J465: [153 117 144  65 127 133 170 148 144 128 105 166 150]
J452: [153 117 144  65 126 133 170 148 144 128 105  63 150]
J510: [153 118 179 158 127 164  93 106 173 155 150 130 124]
J471: [118 178 174 154 130 181  89 147 144 128 105 128 130]
J617: [153 117 144  65 126 133 170 148 144 128 105 166 150]
present: [128 144 148 170] : no
rest: [178 174] : [154 130 181  89 147 144 128 105 128 130]
rest: [118 178] : [174 154 130 181  89 147 144 128 105 128 130]
present: [149 144 128] : no
q: [153 117 144  65 126 133 170 148 144 128 105  63 150] : J452
rest: [118 178 174 154 130] : [181  89 147 144 128 105 128 130]
rest: [174 154] : [130 181  89 147 144 128 105 128 130]

J796: [126 178 100  86 138  92 129 141 182  86 133 139 145  90 132 170 127 116
 128 126 134 123  86 122 145 199 114 141  63 108 100 133 153 139 112 114
 116 159 144 131 127 142 155 121 149 124 166 114 131 123 105 102 143 149
 144 148  81 130 165 163]
J486: [121 123 145 116 113 147 140 103 132 160 110 143 135 162 117 143 115 131
 147  60 124 125 136 135 128 115 128 129 122 151  90 124 108 116 126 163
 124 145 115 126 156 146 129 156 117 149 105 106 118 159 137 108  98 151
 122 129 146 169  79 142]
J327: [118 146 121  94 125 133 140 123 159 137 112 135 142 113 103 138 134 131
 136 102 112 122 114 149 137 144 121 148  90 140 101 124 112 125 108 142
 137 157 127 126 161 124 121 145 126 120 141 114 112 146 116 105 119 154
 132 134 126 154  85 149]
J582: [ 91 115 147 113 136 145 142  93 140 142 137 143 147 146 112 111 119 136
 123  75 119 131 157 135 131 112 157 104 110 139 123 120 109 136 129 164
 134 142 117 120 153 125 112 140 150 134 108  94 111 141 125 158 137 184
 128 149 118 144  95 163]
J527: [145 123 174 127 111 164 131  98 122 151  95 112 140 158  85 129 101 152
 136  77 125 172 155 122 126  91 133 136 136 173 111 101  86  88 135 152
 139 154 126 113 144 157  96 153 101 160  84 110 105 161 162 122 114 162
 145 146 155 182  61 118]
J13: [130 199 142 120 112  92 129 141 183 152  95  92 139  90 108 152 133 116
 127 149 122 128  63 113 160 179 129 161 105 138 114 139 140 139 110 100
 120 165 148 164 119 125 132 119 144  94 159 110 129 144 101  98 139  94
 141 132 134 129 121 152]
J804: [135 198 142 116 113 122 128 119 161  97 137  90 139  94  74 116 130 128
  87 141 110 183 102 145 132 164 143 122  95 143 128 110 118 119 127 105
 136 170 150 138 117 133 106 115 158 118 109  76 120 158 116 128 155 140
 154 147 138 128  91 143]
present: [135 129 115 128] : no
present: [148  81 130 165] : yes
rest: [199 142] : [120 112  92 129 141 183 152  95  92 139  90 108 152 133 116 127 149 122
 128  63 113 160 179 129 161 105 138 114 139 140 139 110 100 120 165 148
 164 119 125 132 119 144  94 159 110 129 144 101  98 139  94 141 132 134
 129 121 152]
rest: [ 92 129 141 182  86] : [133 139 145  90 132 170 127 116 128 126 134 123  86 122 145 199 114 141
  63 108 100 133 153 139 112 114 116 159 144 131 127 142 155 121 149 124
 166 114 131 123 105 102 143 149 144 148  81 130 165 163]
rest: [151  95] : [112 140 158  85 129 101 152 136  77 125 172 155 122 126  91 133 136 136
 173 111 101  86  88 135 152 139 154 126 113 144 157  96 153 101 160  84
 110 105 161 162 122 114 162 145 146 155 182  61 118]

J704: [184 121  69 112 185 180 114  83 131 185 150  88  78 135 161 120  79 110
 167 165 120 101 141 175 147 100  99 137 150 111]
J305: [183 123  76 114 186 172 125  92 131 158 158 104  83 115 163 146 105  88
 142 183 146  97 119 146 154 121  96 108 143 145]
J439: [168 165 151 117  90  74  71  85 132 158 140 170 194 200 188 170 150 117
 101  87  81  94 111 129 146 161 175 182 166 145]
present: [165 120 101 141 175] : yes
present: [104 158] : no
present: [ 78 135 162 120] : no
rest: [131 158] : [158 104  83 115 163 146 105  88 142 183 146  97 119 146 154 121  96 108
 143 145]

J175: [106 128 141 160 178 188 136 161 149 113 103 128 135 184 164 135 115 100
 135 128]
J165: [142 109 133 117 113 138 134 194 160 139 103 107 130 125 148 158 138 139
 161 141]
J621: [163 171 182 141 113 121 116 109 129 124 197 161 137 119 104 124 123 150
 146 144]
J861: [126 120 114 132 128 187 161 142 107  99 134 127 157 153 147 142 169 141
 152 121]
J373: [109 125 121 115 132 122 193 162 149 113 103 128 127 150 150 140 143 162
 138 139]
J353: [105 109 129 151 159 172 190 149 118 127 123 117 130 129 193 155 147 110
 107 125]
J447: [158 163 107 119 144 100 125 111 114 130 132 188 156 142 111  98 133 130
 148 153]
J164: [175 185 142 108 124 138 135 130 129 187 156 144 109 111 129 125 136 151
 138 142]
J834: [128 151 147 174 194 141 101 125 119 116 135 125 191 153 142 106 106 125
 134 149]
J482: [196 139 106 125 116 118 135 128 185 161 138 110 104 137 131 153 144 146
 140 161]
J72: [151 104 107 119 143 163 174 196 151 101 127 114 120 134 127 190 156 133
 109 102]
rest: [162 149 113 103 128] : [127 150 150 140 143 162 138 139]
rest: [107 119 143] : [163 174 196 151 101 127 114 120 134 127 190 156 133 109 102]
rest: [138 134] : [194 160 139 103 107 130 125 148 158 138 139 161 141]

J316: [152  78 148 111]
J512: [ 49 189 148 112]
J268: [ 65 169 149 175]
J242: [ 65 168 149 201]
rest: [152  78 148] : [111]
rest: [ 65 169 149] : [175]
present: [ 65 168 149 201] : yes
present: [ 66 169 149 175] : no

